Below is a small trained network, with its code and all its weights. Each question gives an input and a target symbol and asks what happens when units are switched off, that is, made to give their printed mean instead of their output.

import numpy as np


def w(rows, s, z=0):
    codes = np.array(rows[::2]) - 128.0
    scale = np.full(codes.shape[1], s)
    scale[-1] = z or s
    return codes * scale


def f(y):
    return y / 2 * (1 + np.tanh(0.7978845608 * (y + 0.044715 * y**3)))


def softmax(a):
    e = np.exp(a - a.max(-1, keepdims=True))
    return e / e.sum(-1, keepdims=True)


def log_softmax(a):
    a = a - a.max(-1, keepdims=True)
    return a - np.log(np.exp(a).sum(-1, keepdims=True))


def net(x, mask):
    ids = ['ΓΘΛΠΦΩβεημξ'.index(c) for c in x.split()]
    T = len(ids)
    res = E[ids] + P[:T]
    r = res
    for j in range(2):
        rows = slice(2 * j, 2 * j + 2)
        q, k, v = (r @ M[0][rows].T for M in (Q, K, V))
        z = softmax(np.where(np.tri(T) > 0, q @ k.T / 2**0.5, -1e9)) @ v
        o = O[0][rows]
        res = res + np.where(mask[j], z, o[:, -1]) @ o[:, :-1]
    y = f(res @ A[0][:, :-1].T + A[0][:, -1])
    res = res + np.where(mask[2:10], y, B[0][:, -1]) @ B[0][:, :-1]
    return log_softmax(res[-1] @ U[:, :-1].T + U[:, -1])


Q, K, V, O, A, B = {}, {}, {}, {}, {}, {}
E = w([
[101,123,142,134,136,172],'Γ',
[164,53,133,149,142,75],'Θ',
[118,70,154,166,127,124],'Λ',
[157,176,49,37,160,124],'Π',
[180,127,57,55,147,86],'Φ',
[116,161,92,74,113,142],'Ω',
[227,57,65,70,139,56],'β',
[131,215,149,173,7,23],'ε',
[136,95,112,117,139,94],'η',
[77,176,113,99,135,186],'μ',
[42,149,134,147,111,171],'ξ',
],0.012)
P = w([
[98,172,164,120,159,64],'0',
[119,23,50,113,26,163],'1',
[120,5,39,125,11,139],'2',
[85,16,39,129,15,128],'3',
[107,2,24,128,26,107],'4',
[71,28,10,125,9,119],'5',
],0.0047)
Q[0] = w([
[188,179,207,167,255,137],'head 0',
[102,58,88,111,50,109],'head 0',
[74,113,86,148,103,69],'head 1',
[108,109,96,123,108,61],'head 1',
],0.014)
K[0] = w([
[123,33,45,106,74,243],'head 0',
[114,213,172,160,165,55],'head 0',
[146,157,106,154,12,94],'head 1',
[110,166,119,156,58,133],'head 1',
],0.011)
V[0] = w([
[254,87,61,55,138,63],'head 0',
[93,227,54,28,159,157],'head 0',
[109,58,95,112,208,182],'head 1',
[121,116,115,154,87,83],'head 1',
],0.009)
O[0] = w([
[252,184,230,123,63,151,150],'head 0',
[187,183,47,227,137,134,1],'head 0',
[136,136,197,115,228,206,135],'head 1',
[130,178,124,120,118,91,253],'head 1',
],0.011,0.0026)
A[0] = w([
[84,115,80,112,114,77,78],'neuron 0',
[156,139,77,194,182,153,90],'neuron 1',
[100,90,92,162,251,141,112],'neuron 2',
[144,90,191,61,159,152,146],'neuron 3',
[87,107,119,75,171,175,141],'neuron 4',
[149,104,107,112,124,123,255],'neuron 5',
[133,114,126,123,119,102,234],'neuron 6',
[83,87,131,100,177,139,113],'neuron 7',
],0.013,0.011)
B[0] = w([
[224,120,145,92,119,123,182],'neuron 0',
[118,129,95,112,11,39,170],'neuron 1',
[148,86,92,70,109,230,183],'neuron 2',
[106,114,166,66,53,95,230],'neuron 3',
[156,71,166,170,166,82,203],'neuron 4',
[63,158,150,161,192,148,250],'neuron 5',
[92,150,106,146,185,152,231],'neuron 6',
[216,76,134,155,135,69,196],'neuron 7',
],0.011,0.013)
U = w([
[91,117,118,173,218,235,145],'Γ',
[54,147,156,43,75,145,123],'Θ',
[238,83,115,95,117,161,54],'Λ',
[238,124,173,76,72,147,32],'Π',
[2,157,88,225,143,98,180],'Φ',
[84,110,70,96,60,169,109],'Ω',
[220,178,163,168,183,196,254],'β',
[171,149,112,75,144,107,85],'ε',
[150,72,157,170,172,40,135],'η',
[27,183,143,148,219,221,237],'μ',
[181,134,119,144,37,46,36],'ξ',
],0.0081,0.0051)

Each question gives the input, a string of symbols that net reads in full, and the target symbol t.
The units are the heads (2 rows each of Q, K, V and O) and the neurons (one row each of A and B). Each row of codes is followed by its name. A weight is (code - 128) times the scale printed after its matrix; where a second scale follows, it is the last column's (O, A, B and U).
mask holds one flag per unit, heads first, then neurons. A switched-off unit (its flag False) gives its mean, the last column of its rows in O or B, instead of its output. The means were averaged over made-up inputs and are rounded, as every weight is.
A unit's drop is (log p(t) with every unit on - log p(t) with that unit switched off) / (log p(t) with every unit on - log p(t) with every unit switched off).
The circuit of an input: a set's keep is (log p(t) with only the set's units on - log p(t) with every unit switched off) / (log p(t) with every unit on - log p(t) with every unit switched off). Starting from all 10 units, units are removed one at a time, each time the one whose removal leaves the highest keep (on an exact tie, the one counted first), for as long as the keep stays at least 0.8.
circuit, biggest first: the units of the circuit, biggest drop first
top k neurons: the k neurons with the biggest drops, biggest first
heads that matter: for each layer, one digit per head in row order, 1 if its drop is at least 0.15 and else 0, layers parted by /
drop of u: that unit's drop, to one decimal
input ξ Λ Λ Λ Φ, target Λ: heads that matter => 10
input Π Θ Θ Θ Λ Π, target ξ: heads that matter => 10
input η μ Φ Γ Λ μ, target μ: top 3 neurons => (neuron 7; neuron 1; neuron 0)
input Θ Φ Φ, target Θ: top 2 neurons => (neuron 3; neuron 7)
input Γ Λ Θ, target Γ: circuit, biggest first => (head 0; neuron 2; neuron 3)
input Λ β Φ Θ Π, target η: circuit, biggest first => (head 0; neuron 4; neuron 2)
input Θ Θ Π Θ Λ ξ, target Θ: circuit, biggest first => (head 0; neuron 7)
input μ Π μ, target Ω: circuit, biggest first => (head 0; neuron 1; neuron 2)
input Φ Φ β, target β: circuit, biggest first => (head 0; neuron 3)
input η Λ Θ, target μ: top neuron => (neuron 7)
input η Λ Λ, target μ: circuit, biggest first => (neuron 7; neuron 1; neuron 0)
input μ Φ ξ Φ, target Ω: top 4 neurons => (neuron 1; neuron 2; neuron 7; neuron 4)
input ξ Λ Λ Θ Θ ξ, target Λ: top 2 neurons => (neuron 2; neuron 0)
input ξ Λ Θ Λ Λ Π, target Λ: circuit, biggest first => (head 0; neuron 2; neuron 0)
input Π Θ Θ Ω η Φ, target ξ: circuit, biggest first => (head 0; neuron 1)
input Ω Λ Λ Π, target Φ: top neuron => (neuron 1)
input μ Ω Γ Φ ξ, target Ω: drop of neuron 1 => 0.7
input Θ Θ Λ μ Θ Λ, target Θ: drop of neuron 6 => 0.0
input Ω Θ ξ Φ, target Φ: drop of neuron 0 => 0.1
input Θ Λ Λ Π Λ, target Θ: drop of head 0 => 1.4
